Below are the code and all the weights of a small trained network. Each question names an input and a target symbol and asks about switching units off, where a switched-off unit gives its printed mean instead of its output.

import numpy as np


def w(rows, s, z=0):
    codes = np.array(rows[::2]) - 128.0
    scale = np.full(codes.shape[1], s)
    scale[-1] = z or s
    return codes * scale


def f(y):
    return np.maximum(y, 0)


def softmax(a):
    e = np.exp(a - a.max(-1, keepdims=True))
    return e / e.sum(-1, keepdims=True)


def log_softmax(a):
    a = a - a.max(-1, keepdims=True)
    return a - np.log(np.exp(a).sum(-1, keepdims=True))


def net(x, mask):
    ids = ['ΛΦΩαβδεζημξστψ'.index(c) for c in x.split()]
    T = len(ids)
    res = E[ids] + P[:T]
    u = 0
    for l in range(3):
        q, k, v = (res @ M[l].T for M in (Q, K, V))
        z = softmax(np.where(np.tri(T) > 0, q @ k.T / 3**0.5, -1e9)) @ v
        res = res + np.where(mask[u], z, O[l][:, -1]) @ O[l][:, :-1]
        u += 1
        y = f(res @ A[l][:, :-1].T + A[l][:, -1])
        res = res + np.where(mask[u : u + 8], y, B[l][:, -1]) @ B[l][:, :-1]
        u += 8
    return log_softmax(res[-1] @ U[:, :-1].T + U[:, -1])


Q, K, V, O, A, B = {}, {}, {}, {}, {}, {}
E = w([
[136,20,144,131,100,160,23,184,126],'Λ',
[11,126,111,219,178,10,42,123,156],'Φ',
[28,75,187,130,167,136,204,196,14],'Ω',
[26,170,129,163,161,156,202,124,33],'α',
[47,84,128,81,31,43,4,205,207],'β',
[76,85,43,2,236,22,116,219,113],'δ',
[194,112,175,163,178,229,238,175,121],'ε',
[250,222,35,88,241,150,117,145,228],'ζ',
[19,43,202,187,80,163,136,68,63],'η',
[239,245,13,37,195,165,139,128,221],'μ',
[168,189,166,240,156,40,114,52,237],'ξ',
[75,212,37,166,25,70,164,30,100],'σ',
[207,229,114,227,181,242,245,86,151],'τ',
[245,23,222,192,39,36,205,178,228],'ψ',
],0.0039)
P = w([
[90,111,91,110,253,181,84,240,38],'0',
[99,133,157,53,162,20,67,124,112],'1',
[109,133,142,100,135,37,77,126,127],'2',
[116,121,125,131,112,61,99,121,151],'3',
[118,98,149,169,74,109,96,102,154],'4',
[129,100,120,205,84,116,141,91,191],'5',
[115,92,112,219,85,135,157,86,209],'6',
[97,64,96,218,79,150,179,85,223],'7',
],0.0038)
Q[0] = w([
[220,174,12,4,251,171,172,213,82],'L0H1',
[3,5,113,228,2,6,2,5,238],'L0H1',
[254,254,197,70,252,254,254,247,22],'L0H1',
],0.0039)
K[0] = w([
[8,82,114,113,251,211,62,244,4],'L0H1',
[250,251,11,249,6,202,247,2,247],'L0H1',
[8,2,252,3,246,16,2,254,16],'L0H1',
],0.0039)
V[0] = w([
[6,215,62,175,190,33,132,103,33],'L0H1',
[253,137,224,246,250,101,150,113,252],'L0H1',
[10,9,220,33,200,54,126,231,16],'L0H1',
],0.0039)
O[0] = w([
[4,196,102,150,225,142,214,13,200,182],'L0H1',
[253,221,251,236,188,43,114,214,83,125],'L0H1',
[7,64,170,55,144,152,210,164,186,254],'L0H1',
],0.0039,0.0022)
A[0] = w([
[83,52,207,238,24,160,210,103,175,167],'L0N1',
[134,34,237,131,97,52,100,252,48,251],'L0N2',
[43,57,220,200,85,205,239,31,164,167],'L0N3',
[81,104,123,199,250,251,225,200,31,247],'L0N4',
[118,157,18,157,254,247,197,190,154,226],'L0N5',
[151,68,140,251,13,152,148,94,141,189],'L0N6',
[225,150,243,159,76,29,14,198,197,226],'L0N7',
[96,49,90,180,8,53,15,127,226,197],'L0N8',
],0.0039,0.003)
B[0] = w([
[73,62,219,245,41,104,202,86,223,215],'L0N1',
[144,64,200,123,187,83,93,245,93,252],'L0N2',
[13,125,232,197,77,144,241,43,126,220],'L0N3',
[68,175,158,82,236,187,147,202,32,253],'L0N4',
[99,233,72,31,249,196,126,175,75,225],'L0N5',
[104,61,159,252,30,54,122,50,230,197],'L0N6',
[77,174,216,200,167,21,79,163,183,209],'L0N7',
[42,95,92,130,48,83,21,152,201,223],'L0N8',
],0.0038)
Q[1] = w([
[11,9,207,233,4,6,14,179,253],'L1H1',
[125,40,165,235,2,76,32,46,234],'L1H1',
[115,211,104,33,254,139,207,224,53],'L1H1',
],0.0039)
K[1] = w([
[244,146,101,143,102,185,250,111,201],'L1H1',
[238,84,117,199,29,132,245,37,244],'L1H1',
[26,179,144,42,244,160,19,242,4],'L1H1',
],0.0038)
V[1] = w([
[140,2,241,216,111,20,142,229,169],'L1H1',
[76,219,194,249,140,18,161,32,164],'L1H1',
[123,115,238,91,217,239,216,186,34],'L1H1',
],0.0037)
O[1] = w([
[173,56,201,14,135,41,232,219,159,251],'L1H1',
[116,213,238,23,192,15,114,3,101,174],'L1H1',
[40,194,199,179,93,192,211,220,102,254],'L1H1',
],0.0037,0.0034)
A[1] = w([
[142,104,4,210,161,179,10,234,141,234],'L1N1',
[51,26,36,191,68,173,96,193,224,173],'L1N2',
[142,53,124,71,116,195,67,120,85,2],'L1N3',
[161,91,160,252,87,218,127,192,40,110],'L1N4',
[125,66,64,5,199,74,62,55,168,235],'L1N5',
[64,35,58,161,141,141,16,36,209,214],'L1N6',
[71,122,86,45,228,162,121,246,112,247],'L1N7',
[78,79,220,252,27,221,208,125,62,83],'L1N8',
],0.0038,0.0032)
B[1] = w([
[237,232,6,185,105,214,12,224,82,172],'L1N1',
[59,128,30,136,46,167,76,235,208,187],'L1N2',
[145,125,120,202,157,148,114,104,21,128],'L1N3',
[229,62,164,196,39,254,150,206,69,160],'L1N4',
[200,128,96,46,30,138,64,37,99,179],'L1N5',
[49,144,22,138,39,126,43,47,159,173],'L1N6',
[108,159,59,80,193,120,108,209,112,254],'L1N7',
[103,107,241,193,35,249,185,104,65,205],'L1N8',
],0.0039,0.0062)
Q[2] = w([
[83,7,147,141,2,13,25,28,252],'L2H1',
[128,5,207,191,7,74,111,17,197],'L2H1',
[130,10,209,206,17,115,133,20,129],'L2H1',
],0.0039)
K[2] = w([
[209,125,157,240,19,143,234,6,230],'L2H1',
[141,38,169,166,4,33,206,3,249],'L2H1',
[114,40,154,76,10,26,159,3,246],'L2H1',
],0.0039)
V[2] = w([
[121,250,164,238,165,168,168,12,38],'L2H1',
[250,247,15,251,115,140,2,176,185],'L2H1',
[11,223,45,25,231,70,88,50,169],'L2H1',
],0.0039)
O[2] = w([
[38,245,217,202,85,143,5,7,6,4],'L2H1',
[223,21,191,252,93,157,9,200,217,114],'L2H1',
[36,30,167,34,252,227,6,3,148,130],'L2H1',
],0.0039,0.0036)
A[2] = w([
[83,6,140,74,206,165,143,95,243,117],'L2N1',
[84,121,172,124,244,230,46,146,89,168],'L2N2',
[139,175,219,12,254,93,143,107,101,251],'L2N3',
[73,204,196,25,146,35,26,24,125,205],'L2N4',
[95,106,112,238,45,195,5,55,79,201],'L2N5',
[67,178,18,179,55,199,24,42,116,197],'L2N6',
[244,75,23,27,156,21,162,117,195,156],'L2N7',
[38,141,251,237,32,234,219,78,25,61],'L2N8',
],0.0037,0.0032)
B[2] = w([
[29,83,77,85,251,205,126,82,252,198],'L2N1',
[84,46,214,131,189,172,68,22,100,209],'L2N2',
[232,209,172,72,223,28,76,134,8,199],'L2N3',
[166,234,204,29,24,238,100,84,159,194],'L2N4',
[155,17,26,249,78,5,78,20,9,190],'L2N5',
[44,74,8,211,147,16,233,31,17,187],'L2N6',
[246,4,71,27,88,199,133,86,36,209],'L2N7',
[224,60,128,57,14,240,54,97,84,254],'L2N8',
],0.0038,0.0068)
U = w([
[242,153,102,165,42,181,133,206,123,126],'Λ',
[97,110,164,116,235,120,88,90,102,50],'Φ',
[24,223,57,146,200,34,237,174,142,219],'Ω',
[95,144,140,138,183,82,126,128,103,113],'α',
[146,52,72,59,95,239,113,114,210,31],'β',
[34,87,110,153,239,156,205,136,236,134],'δ',
[53,189,150,221,82,63,179,226,236,254],'ε',
[165,74,149,209,150,96,78,145,119,134],'ζ',
[50,218,139,28,8,186,177,142,123,118],'η',
[195,72,87,205,83,101,91,126,57,99],'μ',
[181,210,252,57,163,175,9,106,180,161],'ξ',
[134,91,34,113,96,121,107,7,36,36],'σ',
[124,133,182,224,92,45,90,137,110,169],'τ',
[232,100,88,31,139,68,195,127,23,107],'ψ',
],0.0038,0.0028)

Each question gives the input, a string of symbols that net reads in full, and the target symbol t.
The units are the heads (3 rows each of Q, K, V and O) and the neurons (one row each of A and B). Each row of codes is followed by its name. A weight is (code - 128) times the scale printed after its matrix; where a second scale follows, it is the last column's (O, A, B and U).
mask holds one flag per unit, layer by layer, with each layer's heads first. A switched-off unit (its flag False) gives its mean, the last column of its rows in O or B, instead of its output. The means were averaged over made-up inputs and are rounded, as every weight is.
A unit's drop is (log p(t) with every unit on - log p(t) with that unit switched off) / (log p(t) with every unit on - log p(t) with every unit switched off).
most important unit: the unit with the biggest drop
k most important neurons: the k neurons with the biggest drops, biggest first
k most important neurons of layer l: the k neurons of layer l with the biggest drops, biggest first
input ε σ Ω Φ, target σ: 2 most important neurons of layer 0	L0N4; L0N2
input Ω δ σ ψ Λ δ Ω δ, target Ω: most important neuron of layer 0	L0N4
input Λ β Λ β ε σ σ μ, target Λ: 2 most important neurons	L0N5; L1N1
input δ Ω ζ, target δ: 2 most important neurons of layer 1	L1N7; L1N8
input η ε ξ ζ η ξ Φ, target ξ: 2 most important neurons	L2N4; L0N7
input Λ Λ ζ, target Λ: 2 most important neurons	L1N1; L0N3
input ξ η Ω Ω ζ ξ ψ, target ψ: 3 most important neurons	L2N7; L0N6; L0N1
input Λ ε β σ Ω β, target σ: 3 most important neurons of layer 2	L2N6; L2N5; L2N7
input Ω ε Λ Ω, target η: 2 most important neurons	L0N4; L1N8
input Λ σ Λ, target σ: 2 most important neurons of layer 0	L0N4; L0N5
input δ ε δ σ Λ, target σ: 2 most important neurons	L1N6; L2N5
input Ω η η ξ β Ω Ω β, target β: 2 most important neurons	L0N4; L0N8
input ε ε σ σ Φ, target σ: 2 most important neurons of layer 0	L0N2; L0N4
input β ζ ε Λ δ, target β: 4 most important neurons of layer 1	L1N1; L1N7; L1N8; L1N2
input Ω ε ε, target η: most important unit	L1H1
input Ω α μ ε ζ η σ, target σ: 2 most important neurons of layer 1	L1N6; L1N5
input η Ω Ω Λ ε, target η: 2 most important neurons of layer 2	L2N8; L2N5
input δ α δ, target δ: 3 most important neurons of layer 1	L1N7; L1N8; L1N2
input Ω τ Ω α, target η: 3 most important neurons of layer 0	L0N4; L0N3; L0N8
input Ω α Ω Ω Ω ψ η Ω, target η: most important unit	L2H1
input ψ β μ, target ψ: 2 most important neurons	L2N7; L0N2
input β Ω ε, target δ: 2 most important neurons of layer 2	L2N1; L2N8
input ε Ω β ε, target Λ: 3 most important neurons of layer 1	L1N4; L1N8; L1N1
input Ω δ Φ δ δ δ ε, target β: 2 most important neurons	L2N8; L1N8
input μ β ζ Λ Λ η, target η: 2 most important neurons	L0N3; L0N1
input ψ η Ω, target Ω: 2 most important neurons	L2N8; L0N2
